[-14  15   8  49   2  -4  15   2   6  -9 -17  21 -10  -6  17  16 -12  -5
  -4 -30   3  20  30 -12   3  23   1 -10 -28  17  16   2  10  29 -13  44
  -2  30] : [9].(94)
[-19   7   3  59  -9  -1 -17  14 -11  -6 -19  13  -7  -8   4   0 -22  16
  -5 -70   0   9  29 -11   0  13  14 -17 -11 -12  13   8 -13  16  -6  26
 -49  25] : [7].(95)
[ -8  11   0  52 -17  -6  -9   6  -8   1 -15   3 -22  -1  -3  17 -21  -1
 -16 -62   8   9  28  10   7   7   3  -1   0  -9   8 -11   0  13 -16  26
  -2  29] : [7].(97)
[-20   8   1  79 -11 -11 -18  11  -9  -8 -20   7  -6 -28  26  14 -17   6
 -13 -86   1  14  38  -7  -2  22   9 -21 -15  -6  15   5  -4  18   0  38
   2  42] : [7].(95)
[-22   8   3  26  -4   1 -11   1  16  -6   1   6  -5  -4   7  25   8 -19
  -3 -20   7   7  17 -20   4  12   5 -20 -48   5  10  11  -1  12 -25  12
   3  31] : [9].(91)
[-12  11  -1  70 -13  -8 -14   6 -17   0 -23   9  -7 -10   0  12 -12   0
 -17 -53  -9  21  29  10   5  19   0  12 -14  -5   9   1 -13  28  -7  28
  -1  33] : [7].(97)
[-15  13  24  31  -5  -8 -15   0  24   1   1   1  -7  -6  29  20  12 -11
  -9 -32   3   5  24 -12  -1   9  10 -21 -35   7   1  11   9  20 -13  15
   6  34] : [9].(91)
[-21   5   8  30   1  -6 -11   5  18  -1  -1   3  -6  -1  13  15   3  -7
   8 -27  -1   9  17 -14  -1  14   4   2 -32  15  11   7   8  30 -30   7
  -1  27] : [9].(91)
[-16   8   7  33  -1  -5  -7  -5  23  -7  -4  -5  -9  -5   4  14  -8  -6
   0 -36  -4  21  19 -10   6   8   7  -3 -32   1  14   9   4  26  -1  19
  -1  25] : [9].(91)
[-43  -2  14  37  -5  -7 -11  -1  13  -9 -10  12  -5  -7  17  18   4   4
  -8 -43   7  10  22 -24  -1  18   8 -26 -46  -8  11  17   6  14 -14  19
   1  36] : [9].(91)
[ -2   5   4  45 -16  -8   0   6 -15 -13 -14   7  -1  -8  11  10  -7  11
 -21 -54   7   8  18  -5  -1   7   8 -15  11  -8   7   9   2   8 -18  28
  -1  25] : [7].(95)
[-14  14 -17  60 -19  -1  17  19 -15  -7 -14   8  -6 -12  -2  13  -9   8
 -30 -57  -5  14  27   0   1   9  -5  14   0 -10  12   7  -4  11 -18  23
   2  25] : [7].(97)
[-10   3 -16  41  -8 -18 -11  11 -17   2 -12  11 -10  -3  -5  10 -16   5
  -5 -48   4  19  12   3   0   4  -1  -8  -4   8   2   3   8   7  -9  13
   1   8] : [7].(97)
[-11   7 -11  73  -6 -11 -11  15 -16 -32 -16   9  -3   0  -6   5 -16  16
 -14 -60   5  16  25  -3   5  11  16  -2  -3  -6   4   7  -1  11 -13  25
   6  25] : [7].(97)
[-15   4  -4  67 -13  -9 -15  14 -18  -4 -16  11  -8  -9  -6  16 -20   8
  -9 -61  -1  15  24   1  -5  12  -2  -5  -1 -11   6  11  -7  18  -9   4
 -10  23] : [7].(97)

[ -6   8 -14 -28 -38  -9  13   8  19 -10  13  -3   0  -3   6 -11  22   4
   6  24   2  -3  22  -4  20 -15  -6  -8  -6  20  -3   9   9  -8  -1   6
  -6 -16] : (287).<54>
[ -3  -5 -22  21  21  27 -20   3  -6   4   9   1  15  -2   1  15 -18  -1
   6  -3   5  26 -11 -26 -11   8 -16  -4   9 -16  31  -4   3 -19  10  16
   6   9] : (284).<57>
[  7   3  24  11  18   9 -21  11 -15  -1  -9   9 -15 -12  -6  20  -5   5
  -3  -7  11   4  -9   9  -2  24  10  -6 -13   0   1   4 -12 -14 -10  -7
   6   2] : (282).<76>
[ -8  -3 -23  10  -5   0 -13  12  -1  -7  12  31  -7 -13  20  13   6   8
   8  20   9  13  22  -9   9  26 -49  -3 -12  31  25   8   4 -19   3   8
   6  -1] : (282).<75>
[  6   1 -26 -34 -32   3  43   2   8  -7  -6  -7 -16   2  11 -14  15  20
   5  11  -1   7  -5 -31  -5  -3  18 -22  22  -3  -1  10  -2  -5   1   2
  -8 -16] : (287).<69>
[ -9   3  -5   9  -6  -8  -2   1  -6 -13  17  12  -3  -5  -4   7  -3   1
   4   1   8   0  23   7   5   5 -22   5 -16  24   1   3   2  -7  -2   4
  10  -5] : (282).<76>
[  2 -12 -21  20  21  19  -6   0   6   0  -2   3   1   6  12  14  -7   0
   1  15  -8  15   4 -21 -11   7 -32   4   2 -11  23  -3   4 -13   9  12
   7  20] : (284).<57>
[ 16  13 -21  -5 -10  -3  22   5 -13   4   4 -10 -16   1  -1   5   4  28
   1  -5  20  15 -23  -8  -1  12   5 -15  17  -5  -7  10  -6 -14   4 -18
  -8 -21] : (287).<69>
[  5   1  -3 -17   4   7 -20  16   9  -8 -37  17 -25 -21  19  16  -2  -3
  11  19  -1  -9  19 -15   1  -3 -15 -10 -11  19   8   9  -4  -7   2  12
  11   5] : (280).<63>
[-15  -6 -29 -10 -12  -9  -6  15  22 -24  -7  25   5 -14  19   6  11  -4
   6  22  -6 -13  57  -3   9 -14 -43  -6 -37  42   6  14   4  -8 -13  11
  17  12] : (280).<63>
[  3 -10   8   7  -2 -15 -29   9   6  10 -15  21  -9 -20  28  15   9  -2
   5  31  -8  -1   1  -3   0  11 -49  -2  -6  14  37  11   2  -8   1  -4
   9   3] : (280).<74>
[ 13  13  -5   1   0   1   3   4  -7   2  12 -15 -21  -5   7  11  -4  15
   2  18  14  13 -27 -19   5  17  -3 -12   2 -16 -12   2   1 -17  14 -12
  -1 -12] : (287).<54>
[ -1  -3   5  10  47   4 -22  13   0  -9 -19  19 -15 -19   8  20  -5  -9
   7  16  -2  -2  -2 -25  -9  30 -17  -8 -17  14   7   8  -2 -17   8   3
  14   7] : (280).<74>
[  8  17  10 -12  -3   5  -8   1 -18   8   2 -11 -31  -6   1  13  -2   6
   3 -20  18  12 -27  -3  -1  11  18 -10  18 -12  -9  -3   1 -12  11 -12
  -8 -16] : (287).<54>
[-15  -2 -18   0   0   9  -9  15   7  -1  -1  20 -12 -16   5   8  22   7
   2  -5   7   4   5  -4   7  12 -16  -6   2  22   9  13   9 -23   1  -3
   9  -9] : (282).<75>
[ -8   3 -21  -7   3  14  -4  10   3  -6   6  10  -5  -2  -1   1   1  11
  -1   1   3   3  12  -3   7   8   3 -10 -10  13   8   9  -2 -20  -3  11
   5  -1] : (282).<76>
[  1 -10   1 -15   4 -18  -8   0   4  -3 -17  22  -7 -17  21   6  -2 -10
   6  33  -3 -11  16 -12  -1  12 -47   1 -17  21  -3   4   2   3   3   1
   7   2] : (280).<74>
